The symbols move the units like this.
state | + ^ & ~ * $ @
kuva | libo vake - - luka rebu -
buti | - - nifo zuvo zame - bibi
dufu | savi muva nusu bivo kari fufa tuta
bame | liru soka luvi pemi zoku fibu lefe
nemu | lazu meka lafo dela vozo zanu gaga
siza | veve giga rebu - turu - -
buru | lefe kana rodu lasu ravu gibe liru
veve | siza pale tudo fume pono tofo rupe
rapu | lasu zanu siko lefe tiba meka pemi
dela | zagi zize - nemu - - soku
bibi | neme fume potu pale lovu tofi buti
sabo | fima puve fufa tati pide nusu daru
dire | - - telu - daru zuvo pide
popa | zanu lasu fupi kana nufe lazu bere
soro | vozo repu rupe rino lazu nufe tudo
soku | bami fibu rula gaga rora soka dela
libo | kuva bosu tofo nipe bere tudo nufe
daru | siko fupi lasu rodu dire tefo sabo
zize | gibe dela nade meka muve lefe fibu
tofo | - pide libo - puve veve -
ravu | - - - telu buru nifo gote
vake | bosu kuva roto zoku pemi gafo tiba
soka | fare bame - luka - soku -
fupi | - daru popa - - vovi puve
volu | - zame zagi vovi - - siro
pove | tefo lafo meka nade belo siko vako
potu | zefa tosu bibi kari bivo gote nifo
zoku | gote - - vake bame zefa -
roto | pide - vake - fima giga -
rino | - nifo - soro zagi - tosu
mate | puve fima luka - - turu -
rodu | - - buru daru - zame tati
tati | luvi rabe liru sabo tofi lovu rodu
fufa | pemi bere sabo liru bosu dufu lasu
zefa | potu rora neme gafo fibu zoku muve
zame | nade volu gibe tefo buti rodu lovu
zagi | dela gibe volu lazu rino kana bami
tosu | rora potu fume tudo bami nipe rino
bivo | fibu bami lovu dufu potu liru gibe
kadi | lovu rula fibu vako neme luvi nade
neme | bibi - zefa giga kadi - -
tuta | meka lazu tefo gibe repu lasu dufu
lefe | buru - - rapu - zize bame
vako | nusu turu savi kadi giga fima pove
nufe | - telu - - popa soro libo
kana | - buru - popa - zagi fare
fume | - bibi tosu veve siro - -
rora | tosu zefa - rebu soku - -
belo | zuvo - bevu - pove - giga
meka | tuta nemu pove zize bevu rapu savi
nipe | - gote - libo fare tosu -
gote | zoku nipe tofi bosu liru potu ravu
bere | luka fufa puve fare libo muva popa
gafo | kari rebu giga zefa savi vake bevu
zanu | popa rapu - - - nemu luka
bevu | repu vozo belo muve meka tiba gafo
repu | bevu soro zuvo nifo tuta telu kari
nifo | muve rino buti repu gibe ravu potu
bosu | vake libo pide gote fufa kari telu
tefo | pove vovi tuta zame zuvo daru nusu
rula | siro kadi soku turu - - -
liru | bame fare tati fufa gote bivo buru
pide | roto tofo bosu tofi sabo pale dire
vozo | soro bevu - - nemu - rebu
pemi | fufa luka fima bame vake savi rapu
nade | zame - zize pove - - kadi
lafo | vovi pove nemu - - - turu
gibe | zize zagi zame tuta nifo buru bivo
turu | pono vako gaga rula siza mate lafo
giga | pale siza gafo neme vako roto belo
fima | sabo mate pemi luvi roto vako siko
rebu | tudo gafo siza rora gaga kuva vozo
gaga | muva savi turu soku rebu luka nemu
lazu | nemu tuta vovi zagi soro popa muva
siro | rula lovu bami pono fume rabe volu
vovi | lafo tefo lazu volu rupe fupi pono
tofi | - - gote pide tati bibi -
luvi | tati - bame fima - kadi -
tudo | rebu kari veve tosu muva libo soro
savi | dufu gaga vako fibu gafo pemi meka
rabe | - tati fare puve - siro -
tiba | telu - - - rapu bevu vake
kari | gafo tudo pale potu dufu bosu repu
muve | nifo - - bevu zize - zefa
fare | soka liru rabe bere nipe bami kana
fibu | bivo soku kadi savi zefa bame zize
lasu | rapu popa daru buru telu tuta fufa
pono | turu nusu muva siro veve puve vovi
lovu | kadi siro bivo nusu bibi tati zame
siko | daru - rapu - - pove fima
telu | tiba nufe dire ravu lasu repu bosu
puve | mate sabo bere rabe tofo pono fupi
rupe | - zuvo soro - vovi - veve
bami | soku bivo siro muva tosu fare zagi
nusu | vako pono dufu lovu pale sabo tefo
luka | bere pemi mate soka kuva gaga zanu
pale | giga veve kari bibi nusu pide zuvo
zuvo | belo rupe repu buti tefo dire pale
muva | gaga dufu pono bami tudo bere lazu

In the rows, zero is written as 51.

The rows follow the links: the fewer symbols apart two units are, the more alike their rows tend to be.

Each row is also shifted at random along 5 hidden directions that mean nothing.

Some units, each with a row of numbers:
pono: [ 55,  37,  57,  49,  46,  52,  47,  45,  49,  61,  48,  55,  58,  52,  61,  48,  57,  66,  47,  48,  44,  58,  49,  57,  60,  51,  57,  56,  48,  57,  58,  53,  46,  42,  60,  50,  49,  69,  60]
kana: [ 51,  47,  52,  47,  47,  51,  51,  60,  49,  56,  54,  54,  58,  61,  57,  44,  51,  50,  45,  53,  49,  50,  59,  46,  57,  63,  58,  58,  50,  49,  51,  54,  63,  51,  49,  48,  40,  67,  56]
tiba: [ 50,  60,  45,  55,  57,  53,  54,  56,  50,  50,  54,  44,  51,  58,  47,  56,  53,  42,  50,  49,  64,  50,  55,  48,  54,  48,  46,  50,  54,  53,  41,  53,  53,  50,  45,  51,  50,  45,  46]
sabo: [ 34,  55,  59,  52,  47,  36,  57,  64,  42,  43,  55,  51,  60,  43,  47,  52,  48,  47,  47,  68,  38,  53,  67,  35,  44,  50,  53,  51,  41,  53,  52,  59,  67,  63,  49,  50,  45,  54,  54]
rapu: [ 47,  54,  45,  59,  57,  56,  44,  55,  48,  49,  51,  46,  52,  57,  50,  56,  57,  39,  45,  44,  61,  51,  53,  49,  55,  48,  52,  49,  64,  49,  43,  56,  50,  48,  50,  54,  58,  55,  47]
lefe: [ 59,  48,  48,  51,  50,  55,  45,  55,  51,  47,  55,  48,  53,  62,  51,  46,  57,  48,  57,  44,  48,  46,  52,  52,  55,  59,  52,  52,  55,  49,  58,  57,  47,  52,  49,  52,  58,  55,  52]
puve: [ 45,  43,  51,  55,  62,  42,  47,  48,  50,  44,  56,  50,  47,  38,  48,  56,  43,  44,  53,  61,  48,  56,  50,  47,  41,  45,  63,  48,  52,  49,  42,  53,  43,  56,  45,  55,  66,  45,  46]
daru: [ 47,  56,  43,  48,  47,  44,  62,  51,  52,  49,  63,  56,  57,  61,  51,  48,  57,  54,  57,  45,  38,  52,  58,  45,  53,  57,  58,  42,  42,  55,  59,  55,  44,  50,  46,  50,  43,  59,  49]
bibi: [ 60,  62,  58,  46,  45,  54,  62,  50,  46,  59,  54,  52,  52,  43,  46,  56,  45,  60,  38,  61,  59,  51,  49,  52,  44,  51,  48,  54,  55,  52,  51,  44,  63,  51,  55,  49,  49,  45,  54]
fare: [ 66,  48,  57,  43,  48,  52,  51,  46,  58,  51,  56,  54,  47,  52,  56,  55,  45,  58,  45,  54,  58,  48,  35,  50,  54,  55,  62,  49,  59,  42,  47,  46,  43,  49,  50,  52,  59,  56,  47]
vako: [ 46,  50,  51,  50,  55,  49,  51,  50,  51,  46,  49,  53,  48,  44,  48,  54,  58,  52,  55,  47,  44,  54,  47,  55,  52,  44,  49,  44,  51,  53,  59,  59,  46,  54,  56,  52,  61,  50,  53]
bosu: [ 59,  54,  54,  51,  44,  48,  52,  47,  55,  53,  56,  45,  53,  57,  54,  57,  55,  57,  53,  55,  60,  47,  53,  52,  56,  51,  50,  50,  47,  53,  48,  48,  38,  50,  52,  52,  53,  47,  51]
nifo: [ 34,  60,  35,  63,  52,  58,  41,  45,  50,  51,  49,  53,  52,  59,  53,  49,  57,  43,  63,  39,  61,  48,  56,  62,  48,  57,  51,  53,  57,  52,  44,  41,  40,  42,  54,  52,  49,  43,  49]
gote: [ 63,  43,  58,  54,  42,  45,  42,  52,  56,  48,  57,  48,  53,  55,  53,  51,  50,  56,  60,  60,  49,  45,  56,  52,  51,  56,  50,  57,  46,  51,  57,  49,  40,  57,  53,  51,  58,  44,  55]
tofi: [ 57,  34,  50,  67,  56,  47,  34,  48,  43,  48,  58,  41,  51,  43,  46,  53,  45,  48,  58,  62,  49,  52,  59,  58,  37,  51,  53,  62,  52,  53,  51,  54,  36,  54,  60,  53,  74,  38,  57]
savi: [ 58,  52,  61,  49,  47,  54,  47,  56,  51,  54,  43,  50,  52,  43,  54,  55,  57,  52,  46,  48,  52,  53,  51,  51,  56,  46,  44,  53,  54,  49,  51,  57,  62,  55,  57,  53,  52,  58,  51]
nufe: [ 37,  57,  42,  56,  52,  59,  52,  48,  49,  61,  55,  46,  52,  65,  55,  56,  51,  46,  41,  48,  75,  54,  53,  51,  61,  51,  53,  55,  59,  54,  29,  44,  51,  38,  49,  50,  42,  57,  46]
belo: [ 64,  63,  47,  51,  58,  50,  60,  49,  52,  51,  50,  49,  47,  46,  41,  54,  52,  51,  51,  49,  52,  55,  51,  54,  48,  44,  44,  46,  52,  57,  50,  55,  53,  52,  47,  50,  49,  44,  48]
rupe: [ 67,  37,  49,  57,  61,  47,  43,  46,  48,  56,  48,  52,  51,  45,  52,  47,  44,  53,  58,  56,  43,  61,  58,  57,  45,  48,  51,  60,  48,  60,  50,  51,  46,  47,  53,  52,  50,  48,  57]
gaga: [ 45,  42,  62,  51,  56,  50,  42,  57,  52,  50,  41,  52,  51,  45,  55,  48,  53,  51,  53,  52,  45,  55,  52,  49,  55,  45,  47,  55,  48,  51,  51,  54,  62,  57,  53,  54,  49,  55,  54]
giga: [ 56,  54,  54,  50,  52,  53,  57,  45,  52,  55,  51,  48,  50,  46,  46,  57,  51,  56,  49,  52,  55,  55,  47,  58,  52,  41,  41,  50,  52,  58,  52,  54,  50,  50,  54,  51,  53,  43,  53]
rora: [ 51,  52,  59,  52,  56,  59,  51,  55,  53,  57,  44,  47,  47,  41,  47,  55,  39,  50,  40,  57,  67,  50,  46,  51,  48,  46,  42,  63,  61,  47,  40,  48,  70,  52,  51,  52,  54,  44,  52]
buru: [ 57,  51,  46,  53,  49,  53,  47,  53,  49,  50,  57,  53,  51,  61,  54,  49,  54,  45,  53,  48,  54,  48,  54,  50,  52,  61,  58,  50,  55,  44,  52,  50,  45,  50,  52,  51,  56,  57,  48]
rabe: [ 51,  46,  54,  43,  48,  48,  59,  49,  53,  51,  61,  55,  53,  54,  51,  50,  46,  61,  48,  56,  47,  50,  45,  47,  54,  58,  59,  50,  47,  50,  58,  51,  51,  54,  49,  50,  52,  57,  53]
repu: [ 77,  57,  57,  47,  46,  47,  58,  50,  51,  54,  48,  54,  57,  48,  51,  49,  53,  55,  52,  54,  46,  53,  56,  50,  53,  50,  45,  51,  41,  56,  52,  47,  57,  53,  52,  51,  36,  50,  52]
siza: [ 53,  31,  58,  60,  58,  54,  35,  48,  45,  60,  46,  43,  53,  44,  52,  51,  48,  51,  49,  57,  52,  59,  56,  59,  51,  42,  43,  67,  53,  59,  49,  57,  54,  47,  58,  51,  59,  51,  60]
fupi: [ 45,  48,  48,  46,  55,  46,  56,  51,  49,  52,  59,  53,  56,  58,  54,  47,  50,  52,  49,  50,  46,  55,  56,  47,  55,  55,  61,  48,  47,  54,  53,  55,  51,  50,  45,  49,  43,  61,  53]
soro: [ 62,  55,  56,  50,  56,  45,  54,  57,  53,  50,  45,  56,  53,  40,  49,  48,  44,  47,  50,  63,  49,  54,  56,  41,  45,  49,  49,  56,  42,  53,  44,  48,  71,  57,  43,  52,  34,  45,  49]
zanu: [ 57,  40,  54,  54,  57,  49,  45,  57,  51,  49,  50,  50,  55,  59,  53,  49,  54,  47,  49,  49,  49,  54,  55,  48,  60,  50,  53,  55,  52,  54,  48,  59,  57,  56,  44,  52,  53,  62,  55]
zize: [ 58,  67,  48,  43,  48,  57,  64,  56,  55,  49,  48,  56,  48,  57,  49,  49,  56,  52,  54,  41,  51,  45,  43,  50,  53,  56,  52,  41,  52,  46,  61,  52,  63,  51,  46,  50,  47,  55,  49]
muve: [ 56,  52,  51,  62,  61,  58,  39,  61,  44,  55,  47,  46,  49,  41,  45,  55,  47,  38,  47,  53,  62,  51,  59,  55,  41,  48,  42,  62,  61,  50,  42,  50,  69,  52,  56,  51,  56,  44,  53]
zame: [ 48,  54,  42,  55,  53,  54,  52,  52,  45,  52,  52,  57,  54,  51,  50,  51,  55,  50,  55,  44,  44,  54,  56,  56,  45,  59,  57,  52,  53,  51,  60,  50,  52,  48,  57,  50,  50,  55,  54]
bami: [ 43,  48,  58,  49,  47,  52,  47,  57,  52,  52,  47,  58,  55,  49,  57,  47,  51,  55,  50,  55,  46,  49,  51,  50,  52,  58,  55,  55,  48,  48,  54,  47,  57,  54,  53,  54,  44,  57,  55]
lazu: [ 60,  45,  46,  55,  56,  49,  41,  49,  53,  49,  45,  59,  49,  49,  57,  47,  52,  49,  60,  46,  45,  55,  50,  54,  53,  50,  59,  51,  49,  48,  49,  50,  47,  51,  50,  54,  49,  53,  50]
turu: [ 36,  58,  57,  44,  58,  50,  66,  56,  52,  50,  46,  56,  52,  39,  47,  52,  46,  52,  46,  55,  46,  56,  48,  42,  50,  44,  48,  46,  49,  52,  51,  57,  67,  58,  46,  53,  46,  55,  48]
lasu: [ 54,  56,  49,  53,  49,  47,  53,  59,  50,  46,  54,  51,  55,  54,  52,  52,  55,  46,  49,  52,  48,  51,  59,  40,  54,  54,  55,  47,  47,  50,  50,  53,  55,  55,  49,  51,  45,  57,  48]

Where do the symbols, taken in turn from left to right, take each start?
Answers are names.
[ 49,  55,  44,  45,  51,  56,  57,  45,  58,  52,  48,  63,  50,  63,  58,  45,  53,  55,  61,  38,  49,  50,  43,  57,  59,  61,  58,  45,  50,  47,  57,  44,  44,  46,  46,  50,  42,  58,  49]
~ ~ ~: lazu
[ 32,  55,  50,  56,  44,  50,  51,  50,  42,  60,  57,  43,  57,  56,  50,  58,  56,  49,  39,  55,  64,  53,  62,  51,  54,  49,  49,  54,  56,  56,  41,  50,  48,  46,  56,  48,  51,  52,  54]
& $ ^ * ^: dufu
[ 71,  53,  56,  41,  47,  57,  66,  41,  57,  61,  51,  54,  51,  47,  49,  52,  42,  67,  43,  56,  59,  51,  38,  57,  50,  53,  51,  52,  54,  53,  54,  45,  50,  45,  52,  49,  50,  48,  52]
~ ~ *: siro
[ 44,  58,  54,  48,  55,  49,  61,  49,  48,  57,  51,  53,  50,  39,  47,  56,  41,  54,  41,  63,  58,  55,  48,  47,  45,  44,  50,  52,  51,  55,  40,  48,  62,  52,  47,  51,  44,  44,  50]
& * & *: veve
[ 63,  44,  62,  54,  48,  55,  47,  59,  49,  54,  53,  42,  55,  51,  49,  51,  49,  49,  45,  60,  59,  48,  56,  48,  53,  52,  42,  62,  54,  51,  52,  55,  61,  55,  52,  50,  57,  47,  56]
~ $ & &: gafo
[ 47,  62,  37,  50,  58,  45,  64,  49,  57,  40,  59,  54,  44,  58,  43,  52,  55,  45,  63,  43,  44,  50,  46,  47,  50,  49,  57,  35,  49,  50,  56,  57,  37,  54,  41,  53,  55,  44,  40]
@ + ^ + +: puve
[ 55,  54,  60,  39,  42,  50,  67,  50,  62,  54,  54,  47,  54,  67,  51,  49,  53,  63,  52,  52,  52,  48,  44,  46,  67,  50,  45,  46,  38,  57,  56,  54,  52,  55,  43,  52,  37,  53,  52]
* $ $ ~: soka
[ 64,  47,  52,  55,  57,  60,  46,  56,  44,  61,  50,  49,  53,  49,  48,  53,  52,  49,  38,  47,  57,  54,  55,  56,  48,  53,  49,  61,  62,  51,  54,  56,  65,  45,  61,  47,  57,  60,  58]
~ ^ ^ +: tefo
[ 54,  54,  43,  58,  49,  56,  53,  47,  45,  57,  52,  51,  54,  50,  48,  51,  52,  51,  49,  50,  57,  53,  54,  58,  43,  57,  50,  55,  56,  54,  52,  46,  53,  44,  56,  49,  50,  46,  54]
~ & ^ ~ *: zagi
[ 58,  56,  48,  56,  54,  54,  55,  49,  42,  62,  52,  50,  57,  48,  50,  54,  53,  50,  41,  51,  59,  57,  61,  56,  49,  48,  47,  55,  56,  60,  44,  48,  62,  44,  57,  50,  46,  53,  54]
~ ~ ^ *: vovi
[ 71,  44,  47,  48,  57,  43,  50,  45,  59,  41,  55,  56,  46,  55,  54,  47,  48,  53,  65,  52,  41,  52,  46,  47,  54,  52,  64,  43,  45,  48,  52,  52,  34,  56,  42,  55,  57,  50,  45]
+ ^ ^ ^ +: lasu
[ 47,  58,  53,  51,  50,  55,  54,  52,  52,  50,  52,  41,  48,  55,  49,  59,  55,  48,  46,  53,  64,  48,  50,  49,  57,  45,  46,  50,  55,  51,  41,  53,  50,  53,  52,  52,  55,  43,  45]
~ * @ @ +: liru
[ 78,  58,  57,  48,  51,  48,  56,  61,  51,  48,  48,  61,  52,  36,  47,  52,  42,  50,  45,  59,  47,  49,  51,  41,  40,  56,  53,  51,  53,  42,  51,  50,  71,  60,  48,  51,  47,  49,  50]
@ * +: zefa
[ 64,  47,  49,  63,  55,  47,  42,  52,  46,  51,  53,  44,  51,  50,  51,  53,  51,  41,  49,  57,  57,  53,  60,  51,  45,  49,  51,  57,  54,  54,  40,  50,  48,  51,  52,  50,  56,  44,  51]
@ ~ & *: tati
